Each row comes from the steps of one path. Every step used is in the known rows, and no mark comes twice. Write the path behind each row, first mark first.
Each row is shifted at random along 4 fixed directions that mean nothing.
Known rows
s > l > v > k: [-125   -5 -302 -256  -69  -66   84  -66  -50    9   52  -51  100 -153
 -124  -63 -132  126  165  -22  157  102  -53 -153  -35   46  -81 -110
 -108  -58   13   93   88  -67  118   -5 -130  -27 -153   -8   89   63
   28  -43  -29 -209  -34  -44   -9 -131   73    7 -139 -249  193  -40
    4  -35   50  101 -116   22]
f > d > l > v > p: [  -4  -65  -32  -44  -56  -57  -54  -15   31  -69  -13   -3  -60  -55
  108  -21  101   87  -39  -50   96   -7   41   70  -22    0  107  -79
   -7 -126  129  -31  -53   75   56  -30   44   -2  -31  -24   67   34
  -65 -120 -111   20  -21 -165   72 -129   18  -28 -102 -127   95  -44
 -229   50 -116  -11  -69  -89]
l > k > s > d > f > v > p > y: [ -58   53   57  -52   -5  -65  -67  -37  -22 -103   51  -77   21   47
  -32   -7  121  168   30   44  -37   18  100   95 -210   21  -10 -177
   92   86  332 -175  -23  139  -16   75  -54   12  -94 -165   57  -31
 -238 -120  -48    2   68  -99  -73 -334  -51  -57 -234  -69  -14  -91
 -235  -43   35  -29  -56  -63]
e > h > l > u > n > p > j: [ 314 -227 -237  120  176  -47 -141  105  430 -194  -35   56  -71 -181
   35  -21   67 -112 -121  -97  -71  151  -36 -232  -59  -33  -12   40
 -154  -51 -170  162   82 -159   97 -127   69 -121   96 -114 -121 -112
  145   48    4   92  -92  -96   11  142  -99   57   74  239  -39   21
  -51   81   83  -35   81 -184]
d > k > f > v > p: [ -16 -141   14 -159  209 -155 -191 -110  158 -121  133   78   85   42
  -54   -8  222   -9 -112   66 -102   37   37  145 -163  226   46  -87
   77  -75  306  -36  -93  -21   -3 -111 -116  -23  -67 -190   62  -27
 -229  -55 -108  -36  139 -175  -37  -26   23  -65 -102   50  -32  -66
 -364    2  -21    7  -64 -119]
j > p > d > l > k > y > v: [ -32   25 -130  -79    1  -46    9  -43   87 -107  113 -152   67  -29
 -154   37  -31  187   47  -21    2   18   21    1 -206  -22  -39 -201
  -40   27  226 -134   34   91   14   63 -137  -31 -187 -192  155   21
 -198  -78   27 -145   45  -87 -115 -322  -15  -28 -145 -137   50  -51
 -177  -45   27  184  -94  -55]
u > k > l > p > y: [  33 -227 -120 -116  -72  -43  -27    5   17 -143  -14  200  -54  -46
  -43 -180  223  -59    0  -77  -50   87   13 -199 -121  -11 -190 -216
  -45  -46   84  112  -81   59   34 -223    1   -8  -37  -55  -96  -83
 -175  -21  -99  -26  176 -120  -67 -118   -1  -97  -47  154  107  -26
 -106   86   93  -24 -126 -189]
j > v > p > h > u > k > y: [ -47   46  152  122   42   10  -69  -76  237 -110   40  -60  -27  198
 -237   58  219   69  -66   26 -225  -98  -16  258 -132  283   96 -312
  174  184  324 -104 -107   10 -133  113 -187   75 -212 -109  159   88
 -286  182   95   58  319  -14 -148    5  -75  -83   15  239 -132   -8
 -102 -138  106   47  -90  -77]
d > f > v > k > y > p > j > u: [  69  -35  -83  155  113   22  -86   86  298 -164  -65 -107  -29  -81
  -58  154   20  128 -101  -87  -40    5   26   93 -183  -12  151 -112
   58   93  142  -86   87   44  -69   89   -4  -41 -105 -137   50 -204
  -66  -15   65  134  -59  -68  -28  -78  -17  108  -81    2 -111   29
 -121  -32  -30  124   53 -228]
e > h > l > k > y > p > j > v: [  52 -254 -301  -90   29 -188  -58    2  229  -56 -136  171 -241 -211
  118 -103  114  -36  -15 -159   82   35   94 -128 -117   20   21  -57
 -214 -223   20   16   67   31  186 -154   64  -55   73 -245  -38 -105
  -17 -177 -210 -148 -127 -355  155 -133   -5   72 -208   40   88  -45
 -388   94 -228   25 -166 -268]
e > k > f > d > s > l: [-165   81  203 -249  -51  -72  -35 -239 -305  192  400  101  151  232
 -205 -118  100  191  160  145   56  -60  -46   52   14  272  109  257
  198  -72  248  -60  -38 -147   64  120 -157   -2  -77   86  -19  136
   12  -59  -42 -276  204  186    0  155  119  -62   -4 -175   91 -176
 -157  -59    1  -36  -98  218]
j > u > h > l > v > k: [   1 -257 -104 -125  118   91  -36  -76  197  -61  149  262  -35  117
 -244 -148  265 -127   56 -130 -106   81 -144  -85 -177  244  -77 -156
   -3   35  148   75  -91 -135 -107 -107 -262  111 -241   -5 -110  -53
 -197  178   91 -148  360   13 -129  127   18 -103   26  245  103  -16
   82    6  200   54 -153  -70]
u > n > f > d > s: [-112  124  255 -220 -237 -105 -127 -118 -341  226  302  109 -107   83
  408 -220  244  -26  218   39  153  -10  226  174  166   37  150  291
  -63 -240   74 -146 -193  158  115  -22   86   73  182   66  103   63
   59 -273 -238 -193 -271  -43  235    3  180  -70 -174  -64   68 -433
 -171   47 -325 -128 -117  329]
n > h > u > k > y > v > p > j: [ 111 -169 -169   -1  223 -190 -161  -54  415 -155  -79   50 -128 -142
  -28   -9   51   28 -173  -74  -66   26   45  128 -144  213  171  -98
  -39  -51  112  -57  139   -9  132  -85   14  -67  -14 -259   92  -51
  -40  -76  -83 -119  -34 -273  109   -9  -36   39  -85   70  -98   32
 -430   55 -135   35  -36 -308]
h > l > p > d > f > v: [-116 -203    0 -434  137 -307  -89 -140   13   39  250  162  263 -115
   79 -157   16 -104   44   47   75  105  161   50 -135  285 -112  -33
 -103 -226  128  113 -150  -69   93 -253 -142   14   17 -206  121  -34
  -70 -142 -247 -321   11 -235   94   70  145  -61  -72   -1   70 -169
 -355   19  -72  136 -130   50]
y > p > j > u > h > l: [ 222    8   94  373   99  229  -22  181  319  -47 -134   59 -106  -19
  -61  110    7   85  -97 -159  -31 -107   22   76  -69  -90  128   28
   69  171  -36  -88   77   82 -143  209   -5  156  -32    3 -121 -181
  -11  138  251   60  -24  201  -79   78 -167   61   55  124 -194   52
  232  -65    9 -113  109   67]
v > k > s > d > l > e > u > h: [  72   25   10 -197 -298   -8 -188  -60  -24  274  112   33   57  -31
  406 -151  -13  117  180   32  158   85  114   27  189   10  191  435
 -113 -218 -309   63   75   75  218  -90   24  -53  350  -85    6   59
  255 -152  -30 -188 -580   62  170  162   23   14  -74 -163   13 -110
   51   43 -330 -260  -94  387]
v > k > s > l > p > j: [ -21 -139   94 -154  -82 -101  -20 -147   69  -12  107   46  -57   16
  -43 -110   42   95   34  -48   12   64   12   99 -104  315  196   24
   75  -56  115   16  -65  -62  119  -46   14  -66   -7   15   34   85
   92  -87 -160 -150   42 -119  154   78   95   24   -5  -88   67   12
 -388   21  -65  -22  -93 -195]
p > y > v > k: [-120 -127   98 -190 -127  129   37  -89  -51   20    4  237 -218  159
  129 -222  296  -66  129  -43  -67  104  127  182 -250   46  -34  -92
    9   74  223 -215 -138  242  -10 -137  -54   24   20 -106  -88  -84
 -243 -206 -108 -156  -23  -84    1 -326  -15 -170 -237   43   73 -168
 -173    7 -148 -117 -210  -59]
p > y > v > k > s > d > l > u: [  58  -23  233  -19 -353  351   55  -53 -192   64   95  139  -24  329
   58 -101  219  171  133   -4  -41   63  -40   40 -156 -209   36  152
  119   63   40 -167 -121  155 -112  -62    9  -81  126  114 -229   24
 -119 -103   74   63  -49  187 -106 -234 -141 -188  -28 -100  146   19
   69   48   45 -213  -81  126]
v > k > l > p > h > u: [   3  280  325  161 -238  114  -48    1  133   78  -15 -292   55   99
  223   25  -75  249   13   53  -26 -108  149  456   68  160  386   81
  190  115  -31  -92  -39  147   47  235   83   12  130   88  179  151
  123   21  103  134 -284  165  124  137  -13   57    6 -156 -198  -13
   63 -207 -166 -242   27  211]
v > p > j > u > n > h > l > e > k: [ 113  -77  -27  232   25   -4  -81  156  232   12 -203  187  -31 -162
   54   59   66   -9  -66  -52    3  -58   62  -87   91 -143    4   46
  -55    5 -154   17  124   26   -2   58   -9  154   62  -56  -80 -113
   84   62  111   -8 -125    9   26  113 -139   39   60  193 -138  -34
  122   23  -28 -151  -14  110]
e > h > u > n > f > d > k > l: [  53  306   31   59 -244  110  -83   95 -138   62  265 -137   35   15
  208  -57   60  320  179   41  131  -29  103  -11   94 -320   55  206
  -42  -60  -69  -79   31  144  102  203   80   -7  116   85  -32  -19
   91  -90  118   16 -445  257  -22 -153   -8   32 -116 -158   70 -263
  289  -10  -57 -224   32  406]
n > p > j > v > k > u > h > l > e: [ 109 -190  304   24 -111   46  -58  -63  195   94  -38  216   -8  120
  -37   19  134  -53  -45   32 -164  -31   35  146 -119  284  159  235
  115   59  -61   13  -36  -25   -7  -43  -79   29  192  -39 -101  101
   44   32   78 -133    1  128   62  270 -104 -106  130   99 -150  109
 -116    4  -64 -309  -91   75]
y > p > h > l > v > k > s > d: [ -23  244  143   68  -33  227   66  -40 -138   24  232 -116  -25  238
 -185  -20   31  321  177  -15   45  -22  -67   97 -106  -28   81  -26
  165  207  230 -216  -38   22 -123  333  -80   61 -208  149  -41   77
 -108   60  140   31  118  191 -137 -203  -75   37 -137 -229  112  -57
  132  -92  201  -41   62  180]
e > u > h > l > v > k: [-150  -87  -47 -334 -112 -144  -35 -154   95  144   77  104   52  -99
   84 -175   13  -31  150  -35  117   70   79  120  -13  364   91   11
  -76 -149   -7   89  -40  -15  138  -94 -173   99  -15  -92  159  112
   52  -66 -115 -373  -89 -114  170  137  113  -62 -123  -70   48 -111
 -147  -75 -167  -36 -217  142]
p > y > v > k > l > u: [  84 -137 -103  -58 -148  140   22    0   41  -73    4   97  106   32
 -154   -2   57  115   -1  -10  -75   78  -85 -132 -179 -124  -57   36
   15   65  -67   25   84   48  -25 -158  -48 -111   51    1 -120  -11
  -84   -9  134  -50  -12  141 -120 -116  -94 -148   13 -109   68  121
   85   80  149 -108  -38  -21]
l > e > u > k > s: [  59  156  -19  231 -164  269  135  184  -80  -41  -45  -36  -81   17
   37   19   -9  175  181  -91   59   60  -36 -196   25 -561 -172  -42
  -75  150 -146 -108   66  110  -83  151    7   56  -23  113 -189  -89
   23   37  140  215 -196  160 -175 -359 -195   14  -46  -39  106  -18
  413   65  200  -69   92  238]
k > y > p > h > u > n > f > d > s: [  79  104   79  -35   84  -32 -228  -97  -39  -17  407   27  -10  176
  -21  -89  280   25   33   27  -71  -16   33   83   22  102  102  108
   13  -52  202 -100 -113  -12  -23   44  -48   14  -69   25   64   43
 -154   24   14  -33   80   80  -47   92   92  -49  -48  104    0 -290
  -25   41   34  -34    2  173]
f > d > l > e > k > y: [-125 -220  153 -315   69 -199 -197 -265   31   41  383  307  125  237
 -257 -134  399  -95   -8  110 -159   28  -46   49  -96  484  -23   12
  113 -138  284   53 -200 -165  -53 -205 -269   43 -150 -118   43  123
 -245   83 -110 -257  439  -74  -42  282   89 -175  112  282   26 -119
 -319   45   97   85 -227    6]
n > f > v > p > d > k > l > u > h: [ 230  -40  -20  128 -130  235 -102  159   78  -48    6   79  -25   11
  242  -45  179   70    6  -87  -10   65   48  -92    0 -357  -33   67
 -105    8 -146  -19  -17  158  -48  -80   81    1  174    9 -127 -172
  -35  -18  139  101 -303  124 -129 -146 -128  -82  -10   89   13  -94
  272   99    0 -200   32  198]
l > u > n > p > y: [ 133  -58  -52   49  -61  -61 -104   43  183 -149  -58 -102   22  -76
   24    3  108  -65  -52   39 -130   85   54  -77  -94   60  -42 -114
   -9  104   31   78   -5   35   47  -69   18  -83   65 -131   63    8
  -38   -9    6   87   11  -32  -61  -26  -70  -99  -47  143 -120  -40
  -66  -52   54  -95  -16 -109]
s > d > l > k > u: [  30  -79 -154 -152   -9   65  -12  -27 -178   23   80  213   14   49
   62 -140   70   22   29  -36  104   66 -101 -210   65 -242  -82  242
  -57 -332 -165   74   54 -109  110 -130   65  -83  116   58 -164  -64
   50  -84  -52   20  -74  -22   50   27  -26   26   25  -72  216   55
  -34   94   77  -60  -17   92]
n > p > y > v > k > f > d: [-102  118 -162 -212  190 -351  -84  -98   40  -99  328 -235  308 -114
 -397  121 -104  175   26  160  -62    1   47  -72 -264  228  -48 -102
    9  161  269   22  153 -157   16  151 -261  -53 -278 -165  205  111
  -99  -16   52 -263  136  108 -161  -84  121   -6 -141 -215  -39 -193
  -90  -65  168  123   -9   11]
s > l > p > h > u > n > f > v > k: [ -25   18   22 -151  -34  -20 -112  -52   69  -52  162   22  112    4
   45  -99  141  -16   82   45  -50   84   97  145  -36  170   14  -69
  -18   25  125    6 -119   73   61  -52  -90   13    7  -43  146    7
  -98  -15  -10 -122  -72   15   -2   34   62 -101  -87   54  -35 -219
  -29  -81   -8  -82 -101  128]
p > h > l > k > u > n > f: [ 122  203  -57   96  -43 -120 -185  147   21  -22  -16  -47   86 -215
   75   92   16  -42  -43   83  -27 -112  142   -4  208  -54   20   63
  -92  -94 -107   91   16   74   79  112   81  102  172  -15  251  -31
   36   34   89  -48 -250   58   75  206   50   48  -14  141 -191 -232
  167  -59  -51 -161   38  273]
k > y > v > p > h > l > u > n > f: [ 294   33  -55  234  -25   96 -229  204  180 -184  -17   51  -25  -55
   27  106  284  -90 -113    4 -197  -41  100  -40   12 -203  -67 -126
  -96   49   32    5 -121  182 -132  -29   47   68   99  -58   71 -135
 -249  113  174  145 -100   61 -146   -4  -89  -74   14  362 -153 -205
  251   38   67 -156   27  109]
p > j > v > k > f > d > l: [-173  -77 -231 -516  -64 -371  -97 -179 -191  210  258  146  102 -187
   55 -189  -49  133  153  108  233   12  114 -113   12  195   89  333
 -114 -354   10  104  125  -92  318 -117  -18 -118  125 -114   69   63
  157 -330 -280 -465 -246 -117  224   80  238   58 -236 -356  182 -282
 -366   69 -336   25 -184   67]
s > l > u > n > h: [ 161  230  188  125 -274   84 -154   30   86  140  -18 -165   44   35
  348   14   -1  127    4   96  -25  -60  153  245  166   21  264  248
   25  -12 -198  -37  -15  137   84   92  123  -33  339  -19  145  112
  165  -14  106   51 -486  177  108  184  -79   -1   56  -29 -154  -65
  117  -79 -232 -339   11  327]
h > u > k > s > l > e: [  43  114  238   94 -312  231   64   16 -147  140   11   11   66  148
   13   68  -28  239  138   78    6  -20  -24   -2   34 -192   46  246
  118   91 -115  -82   28   82  -18  119  -10  -19  146  112 -157   78
   94    0  140   61 -186  268  -61  -64 -160  -52   89 -161    2   80
  202   32   31 -239    2  285]
j > u > h > l > e > k > s: [  39   66  -90  110  -21   -4   -6  117   14   34   49  -14   97 -136
 -145   83  -94  180  108  -42   96  -17  -41 -217   95 -204  -48   96
  -50   59 -135    6  191  -36   -7  160  -72  101  -68   51  -32  -40
  124   67  154  -60  -92  146  -70    5  -54   78   -9 -119  -20  -23
  243   21  140   21   59  232]
u > n > h > l > v > p > d > s: [  23   97  287   91   20  187   24 -126   30   66  218    7  -80  303
 -171  -58   95  110   34  -43 -127  -87  -53  226 -122  248  142  -43
  172  241  261 -186 -101   -4 -106  237 -152  136 -160   99   36  114
 -147  114  151 -109  275  158 -129   -7  -36 -113   10   38   17  -62
   28  -73   90 -124  -15  118]
d > k > y > v > p > h > l > e: [ 106  -62 -280 -120  108 -218 -136   26  204   59  -48   32  244 -320
 -146  136 -255  163  -71   69   97  -40   36 -119   19   72   45  201
 -110 -174 -175  127  253  -44  122  -38  -74  -25   62 -190   99   64
   62    4   72 -243 -218  -27   44  144   -8  139  -38 -253 -106   60
  -72   42  -64   25    8  101]
p > h > l > v > k: [-131   25  -39 -129   90  -77   46 -114  147  -15   94  -49  150  -13
 -366    9  -82   84   46   16  -37  -30  -71  108 -134  411   58 -176
   84  133  182   35   28 -133  -20  143 -257  101 -272   -1  182  160
  -81  146  102 -255  277   57  -43  121   75  -15  -38  -90  -22    4
  -24 -149  162   82  -89   12]
y > v > k > l > p > h > u > n: [ 166  -11 -186  -62   16 -134 -287  -33  288   -9  163 -104  144 -105
   65  -52    8   23  -35   43  -70   14   33   59   97  265  196  114
  -66 -103 -122  147   78  -39  192  -76  -34  -84  141 -123  221   82
   95   70   91 -107 -230   10   96  345   93   40   30   27 -118  -67
   -5  -28  -85  -89  -42   78]
y > p > d > s: [  14  -44 -176 -113  110   77   62  -58 -103   55  114  134 -116    0
  -27 -140  -45   46   68 -109  103   66  -46 -150  -36 -118  -85   46
  -98  -11   20  -54   63   -6   63  -12   -9   -4  -80   30  -94  -76
  -32  -87  -48 -143   27  -48  -74 -200   12   -5 -142 -137  197 -100
   -8   98   -3   33   22   26]
n > h > l > k > y: [ -72  108  -63 -143   48 -116  -82  -88  118   22  184  -76  122  -18
 -116   -8   12  149   70   27   27   -1   45   33  -38  169    5  -60
  -15 -128  125  -12  -36  -39    3   85 -175   86 -172 -158  166   70
 -131   81  -11 -146   44  -52  -28   15  -13   41  -49   26   -3  -94
  -85 -105   63  114  -82  171]
d > l > p > j > u: [  32  -39  211  175  -78  -15  -63  -20  226  -47  -25 -129   30   42
 -122  134  -20  119  -98  -55  -79 -112  -43  211  -70  308  346    5
  216  108  114   -9   26  -41  -30  149  -10   -4  -52   31  126   16
   98   65   88   39  115   31   88  268   78   63  117    3 -180  127
 -188  -95  -61   45   -5 -225]
k > u > n > h > l > v > p > d: [ 179  -52 -100  207  184  186   54   92  250 -138  -25   51  -92   27
 -238   52  -23   33 -148 -150 -138  -45  -95  -50 -209  -42  -81 -249
    3  272   70   -9   55  -16 -135  110  -90  109 -183   26  -23  -75
 -174  186  243    4  229   78 -253 -119 -146  -69   60  119   44   74
  224   36  235  -70   73  -99]
u > k > l > e > h: [ 204 -267 -177  -95   75    1 -179   -5  158  -21  131  335   99   31
 -133  -86  189  -98  -60   21 -135   89 -165 -331   17    2 -191  187
 -104 -105 -201  224   61 -184   60 -249 -118  -78  120  -90 -262  -55
  -20  163  123  -84   48  103 -153  255  -64  -56  195  248   75   85
  179  214  163 -132  -46   81]

Which path is each row?
[ 134  -13  -68 -151  -96 -101 -301  -13  138   97  171   25    3  -73
  436 -194  167   34   67   21   52   67  181   92  114  105  192  236
 -114 -257 -124   67  -43   49  200 -116  103  -68  300 -145   85  -64
  128 -113  -87  -58 -501  -76  198  232   71   89  -79   48   10 -220
 -100   19 -296 -185  -75  175] -> s > d > f > v > k > l > p > j > u > n > h
[ 118 -107 -481 -132  245  -81  -95   -4  -33 -122  258  131  147 -125
 -397  -48  -47  176   55  -30  117   65 -245 -476   16 -148 -173   65
  -98 -118   45  132  251 -231  128  -10  -87 -113 -171   -9 -127 -116
  -14   33   76 -161  172   16 -160    8   23   63  -73 -122  218  -55
   27  117  240  202   50  -60] -> n > f > v > p > j > u > k > s > d > l
[ 145  -11   30  164 -117   76 -146  102  184   16  -53  -83 -117  -55
  226   22   68  143    3 -121   71  -29   42   84   71  -16  291  128
   20  -31  -61  -55   80   83   36   89  106    8  118  -22   45 -127
  151  -48   62   75 -276    6  102   93    5  104  -28  -41 -107  -10
   -9    2 -206  -39   14   -2] -> k > s > l > v > p > j > u > h
[ -21    1 -188 -297   20 -113 -141  -51   64   57  190   62  104  -48
    4 -102  152   12  103   90  -48   70   90  -96  -92  120  -89   -9
  -89 -136   61  115  -74  -84    9  -51 -166   25   -8 -134   31  -29
 -124   -1  -60 -129 -117  -23  -51   32   59   42 -130   58   98 -205
   53  -27  -29  -70 -131  176] -> u > n > h > l > v > k > f
[-132  237   78 -121   84 -242  -13  -83  -11  -48  217 -303  533  -71
 -323  220 -235  267   33  228    2  -18   38   56  -89  168  -40  -53
  105  101  195  -20  110 -130    1  222 -241  -28 -156 -108  283  135
  -16   14   61 -158   69  128  -94  -17   41   -7  -12 -275 -138  -11
 -128 -172  179  145   20  211] -> d > s > l > e > k > f > v
[  47   73 -114  -83   97 -142 -164  -63  107 -170  332 -155  163   27
 -242   72  117  103   12   47 -103   25   30   26 -204   90  -57 -200
  -68   22  294  -99  -30   27  -51   21 -191  -44 -210 -211  220   43
 -285   19   82 -148   88  -17 -162 -174   60  -64  -89   41  -29 -158
 -128  -18  135  186  -75   -6] -> u > n > f > d > k > y > v
[ -76  164  230 -180  -33 -198 -199 -240 -100   93  503  -89  187  169
 -179  -77  114  123   98  132  -68  -88   21  227   48  490  263  170
  140   12  240  -31  -70 -103   92  148 -159   32  -86   81  258  265
   -3   38   37 -295  142  178   59  323  232  -75   -8  -91  -59 -266
 -139  -77   10  -81  -67  243] -> v > k > l > p > h > u > n > f > d > s
[  42  121 -293 -134  -76  -31  -77  100   56  -45   16 -168   51 -171
  173   -5   17  124  127   79   -2  132  197 -141 -139 -282 -140  -69
 -170   -4   -9    0   59  120   59   13  -29  -92   73 -204   14 -139
  -83 -169  -33   56 -437  -17 -105 -368  -46   64 -291 -104   53 -232
  128  -53 -101  -99  -43  140] -> h > u > n > p > y > v > k > f
[ 170 -132   32  -58   16  152 -108  -99  -14  -62  336  141  159  302
 -386    9  250   84   48  125 -261   91 -174 -237 -245   35 -129  141
  115  154  166    4  -17 -154 -101  -36 -233 -133  -69  -13 -266   46
 -209  134  212   -4  273  302 -321   12 -102 -152  125   89   76   16
  120  103  330 -146  -46   53] -> u > n > p > y > v > k > f > d > s > l > e
[ -54 -124 -333 -497   24 -357 -200 -122  112   79  146   73  220 -256
   -3 -111  -11   18   78   96   30  107  167 -116 -125  254  -58   42
 -167 -231    7  196   71  -49  179 -204 -194  -46   57 -320  137  -19
  -59 -149 -158 -393 -235 -151   46   46  149   39 -227 -112   35 -190
 -201  -17 -198  -23 -196   89] -> e > u > h > l > p > y > v > k > f
[-174  -49   91 -369   80 -405 -240 -184   -5  200  363  143  133  -53
   65 -123  151   22   83   88   75  -62  161  103  -47  428  210  291
   25 -273  150   24  -16 -131  106  -13 -154   97   -3 -164  141   28
   77 -141 -199 -406  -41  -90  212  314  230   50  -86  -24  -68 -318
 -328   13 -218   40 -151  158] -> p > j > u > h > l > k > f > d
[ 133  -51 -261  -51  -75  111  -30   78   42  -81   33   76  -22  -58
  140  -69   93   94  103  -89   83  148   52 -195  -69 -434 -213  -51
 -244 -144  -73  -85   38  158   28 -165  -15  -94   44 -182 -112 -156
 -150 -116   -5   22 -276  -75 -120 -398 -134  -27 -111  -17  146  -62
   64  116  -16   81  -72   97] -> d > s > l > e > h > u > k > y > v
[  14 -264 -236 -348  168 -273 -237  -89  109  137  173  263   55 -132
   73 -170  112 -116  -14   27   -5    4   88  -92  -53  291  -14   54
 -123 -257   49  209  -40 -142  119 -212 -127   45   67 -239   17 -108
  -58  -48 -115 -292  -56 -218   48  240  139   52  -86  159  110 -216
 -150   87 -177  -23 -141   14] -> j > u > n > h > l > v > p > d > f
[ -21  160  -42 -141 -201   73  -57  -15  -48  -42  196 -128  103   33
   65    0  106  176  153   45   34  117  116   52  -80 -119  -69 -116
  -75  -11  124  -88 -129  179  -53   -8  -78  -34  -40  -79  169   12
 -203  -73   -9  -12 -209   18 -105 -302  -31  -91 -167  -78   95 -201
   34  -61   11   28  -85  198] -> s > d > l > u > n > f > v > k > y
[ 337  144 -473  224   15  176 -205  250  206 -116    9 -185  -34 -160
  278    3   -7  185   34  -90   88   78   32 -258  132 -562  -31   41
 -265 -141 -244    2  162  117   79   44  129 -101  112 -100  -35 -180
   10   26  177  295 -514   11  -98 -201 -145  173 -108    9   64 -121
  377   53    8  -33  101  160] -> s > d > l > k > y > v > p > h > u > n
[ 123  -57   22   -9   27  100 -127    1   91  -59  105  109  -22  107
   73  -44  197 -101  -69    9 -161   60   47   95 -101   13   -8   11
   -6   24   10   -3  -99   42  -18 -102  -26  -33  129  -61   33  -66
 -118   -5   66   32 -105   44  -57   21  -29  -96   14  154   11  -60
   16   41   27 -196  -18   53] -> y > p > d > f > v > k > u > n
[ 113 -150 -202   47  241  112    1   26  275  -98   48  137  -79    2
 -227  -24    8   44  -71 -163  -92   21  -62  -97 -272  -27 -116 -215
  -65  191  134  -54   90   23  -75   17 -189  102 -224 -154  -63 -148
 -238  101  169 -168  197  -29 -261 -219 -126  -79  -49  126   52  -23
  104   58  153   32  -11  -93] -> e > u > h > l > k > y > v > p > d
[ 166  -28  -17   59 -249  172 -112   63    2   14  103   52   -6  124
  134  -25  244   20   69   15 -109   34   26 -107  -48 -208    8  108
  -65   -2  -80    8  -88   77  -59  -78  -12  -66  177   15  -90  -14
  -57   -7  114  106 -221  155 -101  -52  -61  -98   14  110   78 -120
  221   75   -2 -217  -81  136] -> j > v > k > f > d > l > u > n
[  -1   40  322  -56 -265  173  -20  -96 -215  202  175  160   74  281
   49  -39  163  150  147  123  -43  -17    3   34  -10  -54   57  327
  144  -16    1  -87  -84   19  -40   32  -77  -14  146   86 -209   81
    7  -35   51  -10  -81  246  -49   26  -87 -101   92  -50   43  -42
   89   59  -22 -261  -79  312] -> h > u > k > f > d > s > l > e
[ 122 -148 -479  -58  268 -163  -78  100  237 -207  -84   18  -18 -337
   14   11  -97  119  -85  -92  131  129   13 -276 -100 -253  -69  -37
 -205 -200  -28   36  234  -61  160  -83   88 -128  -25 -193  -59 -214
   34 -157 -132   11 -199 -280   42 -243  -35  171 -175 -122   99  -15
 -243  134  -14  153   58 -252] -> d > l > k > f > v > p > j
[ -14  -52  -12 -192   96  -29 -145  -98 -135  118  413  209    9  149
    8 -190  262   26  164  -38   56   25  -13 -149  -18  -13    2  252
  -41 -206  110  -48  -52 -123  -28  -12 -139   68  -91   16 -159  -78
  -66  -30  -44 -134   71   67  -38   75  100   20  -67   44  146 -267
   26   82   28   42  -62  222] -> j > u > h > l > k > f > d > s
[  28   -9  -88 -189   71  -97 -136 -109  -99   77  373  122  120   91
  -64 -109  131   46  120   38    6   56  -45 -206   -1  -42  -82  204
  -95 -135    3   29   34 -171   23  -49 -164  -26  -55  -16 -126   28
  -25    7    2 -124   10   98 -101   42   57  -12  -12    1  144 -172
   82  121   92   -7  -37  231] -> l > e > h > u > k > f > d > s
[  65 -193  -19 -130   60  -82 -149  -95  344  -45  -11  175 -209  -65
  184 -144  197  -31  -78 -123   21  104  131  202 -140  265  199    2
  -37 -175   82  -40  -73   63  101 -158   41  -15   62 -207   42  -71
  -38 -141 -222 -133 -118 -292  205   28    0    9 -120  102  -29  -49
 -450   55 -246  -47 -109 -173] -> e > u > h > l > v > k > y > p > j
[ 366  141 -182  458   36  114  -29  266  424 -265 -158 -396  -15 -196
   48  233 -198  166  -94  -62  -69   96   -1 -176  -47 -363   21  -71
 -124  228 -227   23  215  -37   34  226  128 -153   50  -47  -43  -70
  211   94  223  373 -340  109 -115 -157 -223  148   58   39 -123  102
  252  -19  161  -92  232  -67] -> l > e > h > u > n > p > j
[ 201   -5 -215  -82  -84  -19 -174   59  211   72   22   -9  134 -166
  307  -15 -111  103   -8    2   74   94   93 -108   61 -200   -8  240
 -207 -169 -327  129  149   43  172 -137   23 -107  267 -165  -65  -71
  136  -78   36  -16 -520    7    2    3  -95   26  -25  -77   16  -13
  162   87 -186 -200   -5  238] -> k > f > v > p > d > l > e > h > u
